Here is a tiny trained network, its code and every weight. The questions are about switching its units off for an input and a target symbol, where a switched-off unit gives its printed mean instead of its output.

import numpy as np


def w(rows, s, z=0):
    codes = np.array(rows[::2]) - 128.0
    scale = np.full(codes.shape[1], s)
    scale[-1] = z or s
    return codes * scale


def norm(h):
    return h / np.sqrt((h * h).mean(-1, keepdims=True) + 1e-5)


def f(y):
    return y / 2 * (1 + np.tanh(0.7978845608 * (y + 0.044715 * y**3)))


def softmax(a):
    e = np.exp(a - a.max(-1, keepdims=True))
    return e / e.sum(-1, keepdims=True)


def log_softmax(a):
    a = a - a.max(-1, keepdims=True)
    return a - np.log(np.exp(a).sum(-1, keepdims=True))


def net(x, mask):
    ids = ['ΛΠαβδεζηθστ'.index(c) for c in x.split()]
    T = len(ids)
    res = E[ids] + P[:T]
    q, k, v = (norm(res) @ M[0].T for M in (Q, K, V))
    z = softmax(np.where(np.tri(T) > 0, q @ k.T / 2**0.5, -1e9)) @ v
    res = res + np.where(mask[0], z, O[0][:, -1]) @ O[0][:, :-1]
    y = f(norm(res) @ A[0][:, :-1].T + A[0][:, -1])
    res = res + np.where(mask[1:13], y, B[0][:, -1]) @ B[0][:, :-1]
    return log_softmax(norm(res)[-1] @ U[:, :-1].T + U[:, -1])


Q, K, V, O, A, B = {}, {}, {}, {}, {}, {}
E = w([
[57,64,138,95],'Λ',
[53,126,229,150],'Π',
[99,104,139,118],'α',
[53,34,248,106],'β',
[122,199,132,110],'δ',
[47,98,71,127],'ε',
[128,199,116,126],'ζ',
[70,107,164,225],'η',
[123,184,172,106],'θ',
[65,138,215,181],'σ',
[116,134,61,82],'τ',
],0.016)
P = w([
[97,82,253,165],'0',
[142,142,160,127],'1',
[131,151,149,120],'2',
[152,172,128,127],'3',
[130,152,170,98],'4',
[134,141,170,101],'5',
[138,134,155,103],'6',
[132,148,177,105],'7',
[105,97,215,93],'8',
[113,127,204,119],'9',
],0.0055)
Q[0] = w([
[1,173,144,219],'head 1',
[119,43,133,173],'head 1',
],0.0072)
K[0] = w([
[3,178,39,60],'head 1',
[157,129,173,188],'head 1',
],0.007)
V[0] = w([
[200,140,135,134],'head 1',
[55,254,173,187],'head 1',
],0.0072)
O[0] = w([
[5,46,66,108,21],'head 1',
[253,104,137,173,253],'head 1',
],0.0062,0.0036)
A[0] = w([
[162,186,37,92,183],'neuron 1',
[183,217,131,130,203],'neuron 2',
[51,75,31,149,38],'neuron 3',
[146,133,96,152,2],'neuron 4',
[178,119,154,153,71],'neuron 5',
[156,158,150,65,117],'neuron 6',
[131,149,192,101,232],'neuron 7',
[67,176,225,81,122],'neuron 8',
[148,68,55,146,208],'neuron 9',
[184,123,82,47,165],'neuron 10',
[96,167,110,91,165],'neuron 11',
[158,122,254,166,243],'neuron 12',
],0.0093,0.0021)
B[0] = w([
[51,120,200,146,161],'neuron 1',
[140,15,130,74,175],'neuron 2',
[201,254,171,112,132],'neuron 3',
[165,138,180,204,118],'neuron 4',
[169,158,124,114,139],'neuron 5',
[149,125,72,198,151],'neuron 6',
[52,89,127,73,186],'neuron 7',
[154,97,130,129,201],'neuron 8',
[118,143,125,69,128],'neuron 9',
[47,159,127,155,148],'neuron 10',
[62,116,123,105,139],'neuron 11',
[159,121,36,86,247],'neuron 12',
],0.0058,0.011)
U = w([
[173,141,108,115,5],'Λ',
[154,127,152,140,2],'Π',
[234,164,164,56,102],'α',
[48,116,101,84,229],'β',
[193,133,126,175,191],'δ',
[36,151,112,86,127],'ε',
[202,249,254,93,96],'ζ',
[194,124,86,76,175],'η',
[158,212,160,115,73],'θ',
[175,127,157,204,207],'σ',
[218,152,209,141,122],'τ',
],0.0095,0.0041)

Each question gives the input, a string of symbols that net reads in full, and the target symbol t.
The units are the heads (2 rows each of Q, K, V and O) and the neurons (one row each of A and B). Each row of codes is followed by its name. A weight is (code - 128) times the scale printed after its matrix; where a second scale follows, it is the last column's (O, A, B and U).
mask holds one flag per unit, heads first, then neurons. A switched-off unit (its flag False) gives its mean, the last column of its rows in O or B, instead of its output. The means were averaged over made-up inputs and are rounded, as every weight is.
A unit's drop is (log p(t) with every unit on - log p(t) with that unit switched off) / (log p(t) with every unit on - log p(t) with every unit switched off).
The circuit of an input: a set's keep is (log p(t) with only the set's units on - log p(t) with every unit switched off) / (log p(t) with every unit on - log p(t) with every unit switched off). Starting from the 12 units with the biggest drops (on a tie, the unit counted first), units are removed one at a time, each time the one whose removal leaves the highest keep (on an exact tie, the one counted first), for as long as the keep stays at least 0.8.
circuit, biggest first: the units of the circuit, biggest drop first
top k neurons: the k neurons with the biggest drops, biggest first
drop of u: that unit's drop, to one decimal
input δ θ Π Π β τ ζ, target β: circuit, biggest first => (neuron 2; head 1; neuron 1; neuron 11)
input σ Π τ τ θ Π τ, target ε: circuit, biggest first => (neuron 10; neuron 1)
input σ β Π τ, target ε: circuit, biggest first => (neuron 1; neuron 10)
input τ Λ σ, target β: circuit, biggest first => (head 1; neuron 12)
input θ σ η τ, target β: top 2 neurons => (neuron 1; neuron 10)
input σ ε η τ, target β: top 2 neurons => (neuron 1; neuron 2)
input α β Λ ζ τ ε, target ζ: top 3 neurons => (neuron 3; neuron 12; neuron 7)
input β τ Π ζ, target ε: top neuron => (neuron 1)
input Λ α ζ ζ τ τ η ζ, target β: drop of neuron 2 => 0.3
input τ τ Λ τ τ η δ τ α δ, target β: drop of head 1 => 0.5
input δ τ α σ, target β: drop of neuron 1 => 0.1
input θ Λ η Π α ε, target ζ: drop of neuron 11 => 0.0
